Below are the code and all the weights of a small trained network. Each question names an input and a target symbol and asks about switching units off, where a switched-off unit gives its printed mean instead of its output.

import numpy as np


def w(rows, s, z=0):
    codes = np.array(rows[::2]) - 128.0
    scale = np.full(codes.shape[1], s)
    scale[-1] = z or s
    return codes * scale


def norm(h):
    return h / np.sqrt((h * h).mean(-1, keepdims=True) + 1e-5)


def f(y):
    return y / 2 * (1 + np.tanh(0.7978845608 * (y + 0.044715 * y**3)))


def softmax(a):
    e = np.exp(a - a.max(-1, keepdims=True))
    return e / e.sum(-1, keepdims=True)


def log_softmax(a):
    a = a - a.max(-1, keepdims=True)
    return a - np.log(np.exp(a).sum(-1, keepdims=True))


def net(x, mask):
    ids = ['ΓΛΠαβζησφ'.index(c) for c in x.split()]
    T = len(ids)
    res = E[ids] + P[:T]
    u = 0
    for l in range(3):
        q, k, v = (norm(res) @ M[l].T for M in (Q, K, V))
        z = softmax(np.where(np.tri(T) > 0, q @ k.T / 3**0.5, -1e9)) @ v
        res = res + np.where(mask[u], z, O[l][:, -1]) @ O[l][:, :-1]
        u += 1
        y = f(norm(res) @ A[l][:, :-1].T + A[l][:, -1])
        res = res + np.where(mask[u : u + 4], y, B[l][:, -1]) @ B[l][:, :-1]
        u += 4
    return log_softmax(norm(res)[-1] @ U[:, :-1].T + U[:, -1])


Q, K, V, O, A, B = {}, {}, {}, {}, {}, {}
E = w([
[158,135,124,73,187],'Γ',
[158,111,120,53,146],'Λ',
[107,83,178,108,227],'Π',
[156,75,141,61,186],'α',
[142,108,162,96,208],'β',
[189,161,139,252,193],'ζ',
[125,22,73,131,92],'η',
[235,151,167,80,129],'σ',
[31,157,145,95,128],'φ',
],0.016)
P = w([
[132,159,11,49,207],'0',
[133,147,39,64,189],'1',
[134,139,60,79,180],'2',
[135,134,82,81,168],'3',
[132,131,100,87,164],'4',
[133,120,116,86,154],'5',
[130,117,133,94,148],'6',
[133,117,149,100,137],'7',
[134,120,169,102,131],'8',
[131,106,188,108,128],'9',
[132,101,200,117,110],'10',
[133,94,213,117,104],'11',
[142,95,221,121,99],'12',
],0.011)
Q[0] = w([
[58,170,81,147,1],'0.h1',
[30,210,103,198,44],'0.h1',
[138,62,137,17,251],'0.h1',
],0.0094)
K[0] = w([
[125,131,79,62,204],'0.h1',
[100,147,6,57,187],'0.h1',
[80,94,210,123,42],'0.h1',
],0.012)
V[0] = w([
[185,220,185,82,143],'0.h1',
[225,127,120,200,112],'0.h1',
[255,71,179,70,157],'0.h1',
],0.0094)
O[0] = w([
[143,245,116,135,170,156],'0.h1',
[147,130,68,169,140,74],'0.h1',
[139,94,102,100,212,254],'0.h1',
],0.011,0.0066)
A[0] = w([
[111,21,55,144,74,62],'0.n1',
[234,111,115,81,115,73],'0.n2',
[19,149,158,1,119,242],'0.n3',
[122,108,10,199,84,2],'0.n4',
],0.0079,0.0051)
B[0] = w([
[241,59,159,50,25,139],'0.n1',
[130,167,188,94,180,141],'0.n2',
[104,96,254,163,65,245],'0.n3',
[199,90,23,2,49,123],'0.n4',
],0.0099,0.011)
Q[1] = w([
[42,120,111,168,48],'1.h1',
[188,102,194,125,161],'1.h1',
[162,174,96,125,250],'1.h1',
],0.018)
K[1] = w([
[37,126,84,72,95],'1.h1',
[178,94,199,142,166],'1.h1',
[247,145,135,131,85],'1.h1',
],0.015)
V[1] = w([
[3,113,88,254,120],'1.h1',
[34,80,176,185,208],'1.h1',
[207,135,151,233,203],'1.h1',
],0.0085)
O[1] = w([
[60,76,187,212,107,2],'1.h1',
[4,111,20,170,122,248],'1.h1',
[116,166,107,205,173,205],'1.h1',
],0.012,0.0062)
A[1] = w([
[75,36,141,184,66,2],'1.n1',
[145,74,149,127,122,76],'1.n2',
[68,111,158,88,157,252],'1.n3',
[248,167,159,154,158,49],'1.n4',
],0.015,0.0038)
B[1] = w([
[103,142,72,3,140,192],'1.n1',
[155,54,38,149,149,144],'1.n2',
[169,129,151,159,114,247],'1.n3',
[183,176,153,137,173,171],'1.n4',
],0.018,0.011)
Q[2] = w([
[113,126,215,58,180],'2.h1',
[232,18,61,195,156],'2.h1',
[174,237,1,179,163],'2.h1',
],0.0099)
K[2] = w([
[117,84,203,239,124],'2.h1',
[145,77,6,174,42],'2.h1',
[116,255,6,132,59],'2.h1',
],0.0079)
V[2] = w([
[73,88,142,132,45],'2.h1',
[157,65,150,222,126],'2.h1',
[171,126,8,134,108],'2.h1',
],0.011)
O[2] = w([
[220,80,219,120,211,1],'2.h1',
[236,165,75,44,177,64],'2.h1',
[138,2,30,121,127,78],'2.h1',
],0.0068,0.0044)
A[2] = w([
[130,184,78,250,98,136],'2.n1',
[55,127,211,92,84,101],'2.n2',
[17,59,124,170,81,139],'2.n3',
[196,160,138,108,246,254],'2.n4',
],0.013,0.0058)
B[2] = w([
[99,77,204,247,74,162],'2.n1',
[222,159,230,68,120,185],'2.n2',
[212,114,218,121,178,158],'2.n3',
[152,82,135,178,81,253],'2.n4',
],0.013)
U = w([
[76,192,82,119,111,151],'Γ',
[97,191,143,66,116,255],'Λ',
[178,138,121,127,215,65],'Π',
[82,68,119,91,241,142],'α',
[40,114,166,160,223,126],'β',
[139,120,137,212,44,143],'ζ',
[212,32,99,104,57,65],'η',
[224,184,97,120,195,56],'σ',
[151,116,249,98,103,76],'φ',
],0.011,0.0053)

Each question gives the input, a string of symbols that net reads in full, and the target symbol t.
The units are the heads (3 rows each of Q, K, V and O) and the neurons (one row each of A and B). Each row of codes is followed by its name. A weight is (code - 128) times the scale printed after its matrix; where a second scale follows, it is the last column's (O, A, B and U).
mask holds one flag per unit, layer by layer, with each layer's heads first. A switched-off unit (its flag False) gives its mean, the last column of its rows in O or B, instead of its output. The means were averaged over made-up inputs and are rounded, as every weight is.
A unit's drop is (log p(t) with every unit on - log p(t) with that unit switched off) / (log p(t) with every unit on - log p(t) with every unit switched off).
The circuit of an input: a set's keep is (log p(t) with only the set's units on - log p(t) with every unit switched off) / (log p(t) with every unit on - log p(t) with every unit switched off). Starting from the 12 units with the biggest drops (on a tie, the unit counted first), units are removed one at a time, each time the one whose removal leaves the highest keep (on an exact tie, the one counted first), for as long as the keep stays at least 0.8.
circuit, biggest first: the units of the circuit, biggest drop first
top k neurons: the k neurons with the biggest drops, biggest first
top k neurons in layer l: the k neurons of layer l with the biggest drops, biggest first
input β Γ Γ σ Γ, target σ: top neuron in layer 0 -> 0.n3
input σ β β φ φ ζ Π φ Λ Γ φ Γ, target Λ: circuit, biggest first -> 0.h1, 1.n1, 1.h1, 2.n4
input φ φ α β β η η φ Λ Π η η β, target α: circuit, biggest first -> 0.h1, 1.n2, 1.n1, 2.n2
input Λ Λ η σ φ η β Π, target α: top 2 neurons in layer 0 -> 0.n3, 0.n2
input Λ β Λ Π, target ζ: circuit, biggest first -> 1.n1, 2.n4
input φ Λ ζ, target ζ: top 2 neurons in layer 2 -> 2.n1, 2.n4
input Π η σ ζ β β φ σ Π, target σ: top 3 neurons -> 0.n3, 1.n4, 2.n1
input ζ Λ ζ φ σ Λ Γ Λ Λ Λ, target σ: circuit, biggest first -> 1.h1, 0.h1, 2.h1
input β Π η Γ ζ φ, target Λ: top 4 neurons -> 1.n1, 2.n4, 1.n3, 2.n1
input φ Π Π φ φ η β Π η Λ Λ, target α: top 2 neurons -> 1.n2, 1.n1
input α Λ Λ Π β Λ σ η ζ φ Γ, target Λ: top 2 neurons in layer 1 -> 1.n1, 1.n3
input Γ Π Λ β ζ α α α Λ σ Π, target σ: circuit, biggest first -> 1.h1, 0.h1, 0.n3
input φ ζ β Λ Λ α Γ α φ η Γ ζ Λ, target ζ: top 2 neurons -> 2.n1, 1.n1
input Γ Γ Γ, target Γ: top neuron -> 0.n1
input Λ η η Λ Λ, target η: circuit, biggest first -> 0.h1, 1.n2
input Γ σ φ η Λ Λ Π φ Λ Γ ζ Γ, target β: circuit, biggest first -> 1.h1, 0.n1
input Γ η Λ β ζ Π φ α η β Λ, target α: circuit, biggest first -> 0.h1, 1.h1, 2.n4
input α Λ β Π β α β φ, target Λ: top 3 neurons in layer 0 -> 0.n3, 0.n1, 0.n2
input Π Γ β β α, target ζ: top 2 neurons -> 2.n4, 1.n1
input φ η σ β, target σ: circuit, biggest first -> 1.h1, 0.h1
input α φ Γ, target φ: circuit, biggest first -> 0.h1
input β Π β β η Λ Λ φ β, target Λ: top 2 neurons in layer 1 -> 1.n1, 1.n3
input σ Λ σ Λ φ Λ α η β η Λ η Π, target α: top 4 neurons -> 1.n2, 1.n1, 2.n4, 2.n2
